[[131 116 124 125 113 135]
 [128 100 131 130 143 115]]
=>
[[128 100 131 130 143 115]
 [131 116 124 125 113 135]]

[[131 126 124 131 131 123 126 129 123]
 [128 139 132 131 123 121 129 130 134]
 [130 127 116 127 130 140 127 130 128]
 [129 128 121 115 130 118 124 128 124]
 [117 131 126 136 129 119 130 126 129]
 [132 121 122 135 127 103 133 132 128]
 [130 127 120 138 130 127 131 130 126]
 [124 135 109 134 128 137 128 126 130]
 [130 122 103 115 128 133 131 127 133]
 [133 136 139 129 129 143 121 130 121]]
=>
[[133 136 139 129 129 143 121 130 121]
 [128 139 132 131 123 121 129 130 134]
 [117 131 126 136 129 119 130 126 129]
 [131 126 124 131 131 123 126 129 123]
 [132 121 122 135 127 103 133 132 128]
 [129 128 121 115 130 118 124 128 124]
 [130 127 120 138 130 127 131 130 126]
 [130 127 116 127 130 140 127 130 128]
 [124 135 109 134 128 137 128 126 130]
 [130 122 103 115 128 133 131 127 133]]

[[119 119 108 113 151]
 [119 122 131 107 120]]
=>
[[119 122 131 107 120]
 [119 119 108 113 151]]

[[143 139 151 130 116]
 [123 127 126 124 132]
 [134 133 137 131 123]]
=>
[[143 139 151 130 116]
 [134 133 137 131 123]
 [123 127 126 124 132]]

[[112 144 112 121 126 111 117]
 [129 126 134 124 129 123 137]
 [115 130 135 124 110 139 110]
 [130 139 106 112 147 124 115]
 [153 118 125 114 130 127 113]
 [140 132 120 121 141 131 124]
 [111 144 114 124 126 115 109]
 [131 138 101 111 148 126 115]
 [128 116 154 147 114 134 150]
 [131 138 104 111 149 126 114]]
=>
[[128 116 154 147 114 134 150]
 [115 130 135 124 110 139 110]
 [129 126 134 124 129 123 137]
 [153 118 125 114 130 127 113]
 [140 132 120 121 141 131 124]
 [111 144 114 124 126 115 109]
 [112 144 112 121 126 111 117]
 [130 139 106 112 147 124 115]
 [131 138 104 111 149 126 114]
 [131 138 101 111 148 126 115]]

[[137 123 138 123 141 134 151  99 112 125 118 114 122]
 [140 128 145 128 153 158 147 115 121 132 122 118 122]]
=>
[[140 128 145 128 153 158 147 115 121 132 122 118 122]
 [137 123 138 123 141 134 151  99 112 125 118 114 122]]

[[126 126 130 151 126 137 112]
 [113 111 106 114 141 126 114]
 [131 132 117 138 124 128 110]]
=>
[[126 126 130 151 126 137 112]
 [131 132 117 138 124 128 110]
 [113 111 106 114 141 126 114]]

[[134 134 118]
 [138 135 103]
 [134 133 113]
 [136 133 102]]
=>
[[134 134 118]
 [134 133 113]
 [138 135 103]
 [136 133 102]]
---
[[158 139 134 127 120 130 129 137 131 120]
 [108 128 128 121 122 125 131 118 129 129]
 [105 131 122 134 124 134 133 125 140 123]
 [146 126 130 124 127 119 121 126 121 128]
 [128 130 131 132 126 128 131 128 128 129]
 [137 117 118 123 126 129 134 138 117 130]
 [124 125 120 119 125 124 129 140 127 132]
 [112 135 127 125 123 113 129 129 121 126]
 [139 133 132 133 128 132 127 128 116 126]]
=>
[[108 128 128 121 122 125 131 118 129 129]
 [146 126 130 124 127 119 121 126 121 128]
 [137 117 118 123 126 129 134 138 117 130]
 [112 135 127 125 123 113 129 129 121 126]]

[[126 102]
 [120 127]
 [127 108]
 [146 140]
 [131 131]
 [131 144]
 [119 102]]
=>
[[120 127]
 [146 140]
 [131 144]]

[[133 133 120 138 129 117 125 123 135 123 133 142 121]
 [128 121 121 132 133 126 139 132 139 129 145 147 132]
 [126 137 128 135 124 126 131 122 131 124 112 119 133]
 [132 116 126 112 131 128 114 131 113 134 152 138 117]
 [126 126 120 117 120 124 136 132 118 133 128 122 134]]
=>
[[128 121 121 132 133 126 139 132 139 129 145 147 132]
 [132 116 126 112 131 128 114 131 113 134 152 138 117]]

[[147 112 134 146 156 124 125]
 [133 115 109 133 136 111 142]
 [126 140 129 122 119 132 129]]
=>
[[133 115 109 133 136 111 142]]

[[133 138 127 114 125]
 [154 149 133 109 116]]
=>
[[154 149 133 109 116]]

[[123 129 132 117 152 140 116 132 148 154 131]
 [133 108 100 152 113 121 119 107 106 115 102]
 [143 124 150 122 127 126 134 148 123 123 140]]
=>
[[133 108 100 152 113 121 119 107 106 115 102]]

[[126 129 128 129 115 111]
 [129 128 128 128 131 132]
 [127 128 129 129 116 125]
 [129 129 127 127 139 124]
 [128 130 128 129 138 135]
 [128 128 128 128 108 119]
 [127 129 128 128 138 134]
 [128 127 129 128 144 110]
 [127 129 128 129 155 125]
 [131 130 126 129 117 140]
 [128 129 127 128 132  99]]
=>
[[129 128 128 128 131 132]
 [129 129 127 127 139 124]
 [128 128 128 128 108 119]
 [128 127 129 128 144 110]
 [131 130 126 129 117 140]]
